Below is a small trained network, with its code and all its weights. Each question gives an input and a target symbol and asks what happens when units are switched off, that is, made to give their printed mean instead of their output.

import numpy as np


def w(rows, s, z=0):
    codes = np.array(rows[::2]) - 128.0
    scale = np.full(codes.shape[1], s)
    scale[-1] = z or s
    return codes * scale


def f(y):
    return np.maximum(y, 0)


def softmax(a):
    e = np.exp(a - a.max(-1, keepdims=True))
    return e / e.sum(-1, keepdims=True)


def log_softmax(a):
    a = a - a.max(-1, keepdims=True)
    return a - np.log(np.exp(a).sum(-1, keepdims=True))


def net(x, mask):
    ids = ['ΓΦΩβδεθλτψ'.index(c) for c in x.split()]
    T = len(ids)
    res = E[ids] + P[:T]
    u = 0
    for l in range(2):
        q, k, v = (res @ M[l].T for M in (Q, K, V))
        z = softmax(np.where(np.tri(T) > 0, q @ k.T / 3**0.5, -1e9)) @ v
        res = res + np.where(mask[u], z, O[l][:, -1]) @ O[l][:, :-1]
        u += 1
        y = f(res @ A[l][:, :-1].T + A[l][:, -1])
        res = res + np.where(mask[u : u + 8], y, B[l][:, -1]) @ B[l][:, :-1]
        u += 8
    return log_softmax(res[-1] @ U[:, :-1].T + U[:, -1])


Q, K, V, O, A, B = {}, {}, {}, {}, {}, {}
E = w([
[110,75,95,81,156,159,34,139,158,251,107],'Γ',
[74,168,34,147,131,110,69,62,174,157,130],'Φ',
[94,119,105,146,177,70,226,109,164,122,179],'Ω',
[178,152,163,154,149,100,200,138,205,120,36],'β',
[139,163,72,134,140,185,112,186,160,86,121],'δ',
[64,129,129,72,134,110,88,250,159,143,201],'ε',
[198,168,158,177,126,113,132,116,71,193,172],'θ',
[96,166,113,147,246,128,205,140,200,201,111],'λ',
[143,129,153,61,186,117,190,139,253,85,112],'τ',
[59,207,93,20,168,191,184,40,124,99,149],'ψ',
],0.02)
P = w([
[64,101,254,182,74,197,142,106,98,173,163],'0',
[116,50,176,200,104,193,129,157,108,153,150],'1',
[117,62,189,192,102,169,123,143,159,112,174],'2',
[141,88,170,176,117,175,85,153,129,146,152],'3',
[151,114,153,155,139,184,78,154,107,166,125],'4',
[146,123,140,156,140,172,132,148,148,119,155],'5',
[142,136,120,157,149,169,144,149,158,104,156],'6',
[155,156,109,133,150,158,119,157,139,116,144],'7',
[149,159,104,132,174,146,117,151,150,87,139],'8',
[145,175,97,125,173,134,140,157,168,66,154],'9',
[161,157,104,113,212,128,82,151,148,73,115],'10',
[183,160,61,138,186,166,116,126,138,97,115],'11',
],0.0096)
Q[0] = w([
[172,118,112,105,112,82,99,131,125,62,85],'0.h1',
[106,75,157,111,1,132,122,113,106,41,98],'0.h1',
[162,113,108,103,202,174,157,147,148,135,140],'0.h1',
],0.0092)
K[0] = w([
[130,33,169,145,75,52,142,148,137,175,158],'0.h1',
[46,2,227,164,92,237,173,134,94,221,167],'0.h1',
[248,157,71,65,202,120,125,115,112,62,133],'0.h1',
],0.0065)
V[0] = w([
[2,153,142,117,119,162,161,70,75,154,229],'0.h1',
[39,153,190,189,85,12,125,144,146,214,105],'0.h1',
[89,160,102,122,92,140,216,131,86,240,133],'0.h1',
],0.0054)
O[0] = w([
[145,74,135,131,252,28,87,185,54,6,94,125],'0.h1',
[119,46,8,226,125,156,255,189,26,194,52,1],'0.h1',
[131,40,163,76,199,105,51,157,123,211,49,94],'0.h1',
],0.0068,0.0071)
A[0] = w([
[203,171,99,146,113,102,149,58,153,158,120,140],'0.n1',
[131,84,43,173,131,84,96,187,161,165,181,177],'0.n2',
[218,123,165,99,78,22,140,150,115,76,76,3],'0.n3',
[254,176,155,193,137,109,143,145,121,109,113,163],'0.n4',
[53,150,132,120,164,152,147,84,223,194,128,222],'0.n5',
[138,116,184,152,69,117,77,148,111,65,108,73],'0.n6',
[87,95,172,89,183,70,159,130,70,119,129,110],'0.n7',
[80,151,102,150,99,87,96,93,110,130,122,56],'0.n8',
],0.0078,0.0043)
B[0] = w([
[69,121,140,93,107,116,75,179,151,91,128,165],'0.n1',
[84,99,109,119,65,115,117,118,86,121,81,176],'0.n2',
[177,164,112,62,64,90,134,75,107,139,72,131],'0.n3',
[71,93,115,137,103,68,58,156,95,83,108,170],'0.n4',
[172,121,148,111,196,78,1,183,163,127,62,254],'0.n5',
[137,169,149,129,223,168,208,190,56,158,225,142],'0.n6',
[178,80,86,184,133,94,115,122,136,144,141,162],'0.n7',
[107,113,168,107,131,144,178,67,109,40,100,134],'0.n8',
],0.0094,0.012)
Q[1] = w([
[109,81,179,208,94,43,52,254,181,152,83],'1.h1',
[150,204,44,139,128,166,79,118,144,84,161],'1.h1',
[144,71,108,104,207,137,62,177,78,78,166],'1.h1',
],0.0079)
K[1] = w([
[154,207,87,112,63,168,95,122,168,44,51],'1.h1',
[104,112,193,100,112,91,2,143,108,115,176],'1.h1',
[44,204,122,40,157,147,98,168,81,31,148],'1.h1',
],0.0071)
V[1] = w([
[177,169,73,178,123,142,113,174,100,75,80],'1.h1',
[95,106,46,89,114,141,79,78,130,116,191],'1.h1',
[161,166,75,120,177,147,120,255,108,153,208],'1.h1',
],0.0094)
O[1] = w([
[38,255,132,126,143,158,165,30,140,184,40,214],'1.h1',
[37,81,139,165,228,141,32,20,106,154,166,160],'1.h1',
[131,52,192,228,140,156,143,169,184,204,164,249],'1.h1',
],0.0099,0.011)
A[1] = w([
[78,107,146,123,37,73,167,147,63,158,133,88],'1.n1',
[91,196,161,106,145,235,191,124,101,95,212,234],'1.n2',
[34,123,79,167,75,97,101,87,127,125,116,100],'1.n3',
[160,150,152,188,63,108,121,62,101,171,148,25],'1.n4',
[137,100,26,180,65,203,130,159,85,81,114,246],'1.n5',
[90,186,136,92,73,112,155,122,166,108,40,142],'1.n6',
[98,33,162,137,76,101,255,148,105,96,166,75],'1.n7',
[107,148,136,156,197,109,157,89,187,155,76,5],'1.n8',
],0.0087,0.003)
B[1] = w([
[180,109,98,108,121,241,148,85,38,82,126,141],'1.n1',
[107,134,166,163,116,38,51,82,214,51,26,164],'1.n2',
[80,181,135,97,55,96,137,254,117,130,178,181],'1.n3',
[103,225,182,167,108,99,24,134,119,176,125,131],'1.n4',
[90,228,148,131,110,106,84,40,198,104,94,138],'1.n5',
[107,65,204,107,179,132,174,111,98,230,157,222],'1.n6',
[154,134,136,58,131,92,155,149,130,144,205,139],'1.n7',
[164,164,45,147,87,154,128,149,118,80,153,254],'1.n8',
],0.0093,0.015)
U = w([
[91,36,58,104,86,111,89,85,130,172,77,89],'Γ',
[35,147,67,97,140,62,159,147,88,81,61,121],'Φ',
[80,158,55,161,141,28,253,66,164,147,200,254],'Ω',
[82,169,132,95,180,132,191,87,94,165,115,176],'β',
[18,158,153,190,153,144,155,84,166,130,105,201],'δ',
[42,89,117,122,175,214,182,195,106,140,215,57],'ε',
[151,200,171,167,125,80,131,107,39,134,154,67],'θ',
[133,180,80,161,206,115,177,201,77,127,93,34],'λ',
[194,128,149,46,54,56,121,159,149,87,129,76],'τ',
[73,83,154,127,214,59,117,77,74,98,132,113],'ψ',
],0.0057,0.0053)

Each question gives the input, a string of symbols that net reads in full, and the target symbol t.
The units are the heads (3 rows each of Q, K, V and O) and the neurons (one row each of A and B). Each row of codes is followed by its name. A weight is (code - 128) times the scale printed after its matrix; where a second scale follows, it is the last column's (O, A, B and U).
mask holds one flag per unit, layer by layer, with each layer's heads first. A switched-off unit (its flag False) gives its mean, the last column of its rows in O or B, instead of its output. The means were averaged over made-up inputs and are rounded, as every weight is.
A unit's drop is (log p(t) with every unit on - log p(t) with that unit switched off) / (log p(t) with every unit on - log p(t) with every unit switched off).
The circuit of an input: a set's keep is (log p(t) with only the set's units on - log p(t) with every unit switched off) / (log p(t) with every unit on - log p(t) with every unit switched off). Starting from the 12 units with the biggest drops (on a tie, the unit counted first), units are removed one at a time, each time the one whose removal leaves the highest keep (on an exact tie, the one counted first), for as long as the keep stays at least 0.8.
circuit, biggest first: the units of the circuit, biggest drop first
most important unit: the unit with the biggest drop
top k neurons: the k neurons with the biggest drops, biggest first
top k neurons in layer l: the k neurons of layer l with the biggest drops, biggest first
input ψ Ω θ, target ψ: circuit, biggest first -> 0.h1
input ψ δ Γ λ, target λ: circuit, biggest first -> 1.n8, 0.n5
input β ε λ, target β: circuit, biggest first -> 1.h1, 1.n6, 0.h1
input Ω δ β δ ε β τ ψ Γ δ Γ, target δ: top 2 neurons in layer 0 -> 0.n7, 0.n4
input Ω δ ψ δ δ ε ψ ε τ θ ε, target τ: top 3 neurons in layer 0 -> 0.n5, 0.n1, 0.n7
input δ ψ τ δ ε τ θ ε, target τ: circuit, biggest first -> 0.n5, 1.h1, 0.h1, 0.n1
input δ θ ψ ε Ω ψ δ τ θ, target τ: top 4 neurons -> 0.n5, 0.n1, 1.n6, 0.n6
input ε β Ω, target β: circuit, biggest first -> 1.h1, 1.n6, 0.h1, 1.n1
input ψ Ω β δ ε β ψ δ Φ δ, target Φ: top 3 neurons in layer 0 -> 0.n5, 0.n1, 0.n8
input ψ ψ ψ δ ψ δ β ε ε Φ δ λ, target λ: circuit, biggest first -> 0.n5, 1.n8
input ψ Ω Φ Φ Γ, target Φ: top 3 neurons -> 0.n7, 1.n3, 0.n2
input δ β Φ ψ β ε δ τ ψ Φ β λ, target β: circuit, biggest first -> 1.h1, 0.n4, 1.n6, 0.n3
input δ δ δ ε ε ψ ε δ Γ δ Φ ψ, target ε: top 2 neurons -> 0.n4, 0.n5
input Γ ε ε δ ε δ ψ ε Γ, target ψ: circuit, biggest first -> 1.h1
input ε δ δ δ δ τ ε δ δ Φ ε ε, target Φ: top 3 neurons -> 0.n1, 0.n5, 0.n8
input ψ ε ψ, target ψ: top 2 neurons in layer 0 -> 0.n7, 0.n3
input ψ ε ε β δ τ β δ Φ ψ Ω δ, target Φ: top 3 neurons in layer 0 -> 0.n5, 0.n1, 0.n7
input Γ Φ Γ δ θ λ ε δ Φ, target Φ: circuit, biggest first -> 1.n3, 0.n5, 1.h1, 0.n8
input ψ δ δ θ ε δ δ β, target β: top 4 neurons -> 1.n6, 0.n1, 0.n3, 0.n5
input δ δ τ λ, target τ: circuit, biggest first -> 0.n5, 1.h1, 0.h1, 0.n6
input δ δ δ ψ ε Ω ε ε τ Φ ψ, target ε: top 3 neurons in layer 0 -> 0.n4, 0.n6, 0.n1
input ψ δ δ β β ψ ψ ε, target ψ: most important unit -> 0.h1
input ψ β β ε Ω λ Ω ε, target β: top 2 neurons -> 0.n7, 1.n6
input δ δ δ δ ε δ, target ε: top 2 neurons in layer 1 -> 1.n2, 1.n5
input τ ψ δ θ δ Γ λ τ β Γ, target β: circuit, biggest first -> 0.n4, 1.h1, 0.n1, 1.n6
input β δ Φ ε λ Φ δ ψ ε β θ, target β: top 2 neurons in layer 0 -> 0.n1, 0.n4
input β β ε δ δ δ Γ τ, target τ: circuit, biggest first -> 0.n5, 0.h1, 1.h1, 0.n1
input β λ ψ ε θ λ, target ψ: circuit, biggest first -> 1.h1
input ε ε δ δ δ β Γ β δ Φ λ, target Φ: top 3 neurons -> 0.n1, 0.n8, 0.n5
input δ ε δ δ λ τ δ β δ, target β: circuit, biggest first -> 0.n1, 1.h1, 0.n4, 1.n6
